Here is a tiny trained network, its code and every weight. The questions are about switching its units off for an input and a target symbol, where a switched-off unit gives its printed mean instead of its output.

import numpy as np


def w(rows, s, z=0):
    codes = np.array(rows[::2]) - 128.0
    scale = np.full(codes.shape[1], s)
    scale[-1] = z or s
    return codes * scale


def norm(h):
    return h / np.sqrt((h * h).mean(-1, keepdims=True) + 1e-5)


def f(y):
    return y / 2 * (1 + np.tanh(0.7978845608 * (y + 0.044715 * y**3)))


def softmax(a):
    e = np.exp(a - a.max(-1, keepdims=True))
    return e / e.sum(-1, keepdims=True)


def log_softmax(a):
    a = a - a.max(-1, keepdims=True)
    return a - np.log(np.exp(a).sum(-1, keepdims=True))


def net(x, mask):
    ids = ['αβγδεζθμξσω'.index(c) for c in x.split()]
    T = len(ids)
    res = E[ids] + P[:T]
    q, k, v = (norm(res) @ M[0].T for M in (Q, K, V))
    z = softmax(np.where(np.tri(T) > 0, q @ k.T / 3**0.5, -1e9)) @ v
    res = res + np.where(mask[0], z, O[0][:, -1]) @ O[0][:, :-1]
    y = f(norm(res) @ A[0][:, :-1].T + A[0][:, -1])
    res = res + np.where(mask[1:13], y, B[0][:, -1]) @ B[0][:, :-1]
    return log_softmax(norm(res)[-1] @ U[:, :-1].T + U[:, -1])


Q, K, V, O, A, B = {}, {}, {}, {}, {}, {}
E = w([
[149,180,137],'α',
[94,124,102],'β',
[90,114,100],'γ',
[96,179,123],'δ',
[113,178,131],'ε',
[79,140,93],'ζ',
[98,114,106],'θ',
[91,123,103],'μ',
[148,176,141],'ξ',
[253,108,119],'σ',
[98,96,182],'ω',
],0.019)
P = w([
[247,96,116],'0',
[62,90,111],'1',
[84,142,140],'2',
[104,154,146],'3',
[105,152,143],'4',
[104,149,140],'5',
[100,151,138],'6',
[101,146,138],'7',
[106,144,138],'8',
[106,141,139],'9',
],0.012)
Q[0] = w([
[70,94,33],'H1',
[37,89,254],'H1',
[139,162,219],'H1',
],0.0072)
K[0] = w([
[247,104,75],'H1',
[97,119,102],'H1',
[42,161,157],'H1',
],0.013)
V[0] = w([
[198,249,50],'H1',
[93,253,212],'H1',
[108,194,9],'H1',
],0.0067)
O[0] = w([
[246,220,148,4],'H1',
[122,133,174,62],'H1',
[176,254,42,88],'H1',
],0.009,0.0021)
A[0] = w([
[206,161,175,205],'N1',
[96,151,161,176],'N2',
[61,193,173,186],'N3',
[92,59,99,134],'N4',
[145,115,191,87],'N5',
[126,176,107,146],'N6',
[40,114,51,104],'N7',
[120,247,217,187],'N8',
[132,44,185,238],'N9',
[155,117,31,146],'N10',
[111,105,157,105],'N11',
[41,79,251,253],'N12',
],0.011,0.0045)
B[0] = w([
[51,35,90,137],'N1',
[127,61,109,156],'N2',
[130,92,110,186],'N3',
[143,134,110,157],'N4',
[82,172,124,129],'N5',
[149,159,77,141],'N6',
[192,94,197,170],'N7',
[145,78,71,167],'N8',
[57,77,85,183],'N9',
[94,188,255,142],'N10',
[114,140,88,138],'N11',
[30,100,113,248],'N12',
],0.0097,0.014)
U = w([
[172,88,116,22],'α',
[135,187,119,130],'β',
[118,171,132,107],'γ',
[135,154,83,129],'δ',
[142,124,100,68],'ε',
[108,215,86,212],'ζ',
[145,138,141,149],'θ',
[118,152,115,48],'μ',
[153,100,105,82],'ξ',
[212,3,131,3],'σ',
[49,45,122,193],'ω',
],0.013,0.0037)

Each question gives the input, a string of symbols that net reads in full, and the target symbol t.
The units are the heads (3 rows each of Q, K, V and O) and the neurons (one row each of A and B). Each row of codes is followed by its name. A weight is (code - 128) times the scale printed after its matrix; where a second scale follows, it is the last column's (O, A, B and U).
mask holds one flag per unit, heads first, then neurons. A switched-off unit (its flag False) gives its mean, the last column of its rows in O or B, instead of its output. The means were averaged over made-up inputs and are rounded, as every weight is.
A unit's drop is (log p(t) with every unit on - log p(t) with that unit switched off) / (log p(t) with every unit on - log p(t) with every unit switched off).
The circuit of an input: a set's keep is (log p(t) with only the set's units on - log p(t) with every unit switched off) / (log p(t) with every unit on - log p(t) with every unit switched off). Starting from the 12 units with the biggest drops (on a tie, the unit counted first), units are removed one at a time, each time the one whose removal leaves the highest keep (on an exact tie, the one counted first), for as long as the keep stays at least 0.8.
units of the circuit, in order: the units of the circuit, biggest drop first
unit that matters most: the unit with the biggest drop
top k neurons: the k neurons with the biggest drops, biggest first
drop of u: that unit's drop, to one decimal
input ζ θ σ β ω β ζ, target ζ: top 2 neurons	N10; N12
input σ β σ ζ β, target σ: units of the circuit, in order	H1; N12; N7
input σ ω ω θ γ ζ γ, target σ: units of the circuit, in order	N7; H1; N12
input σ ζ θ ζ ζ, target σ: units of the circuit, in order	N12; N7; H1; N9
input σ ζ α σ ω ω ω μ, target σ: units of the circuit, in order	H1; N12; N7; N9
input σ ω ε ζ, target σ: units of the circuit, in order	N12; H1; N7; N9
input σ ω ω ω β ω ω δ θ, target σ: unit that matters most	N7
input σ ω ω ξ δ γ, target σ: top 2 neurons	N7; N12
input σ ω ε ω σ θ, target σ: drop of N12	0.3
input ζ β ω ω β, target ζ: drop of H1	1.5
input ζ ω ω ω μ δ γ γ, target ζ: drop of H1	1.4
input ζ μ ε β β ω β ζ μ, target ζ: drop of H1	1.4
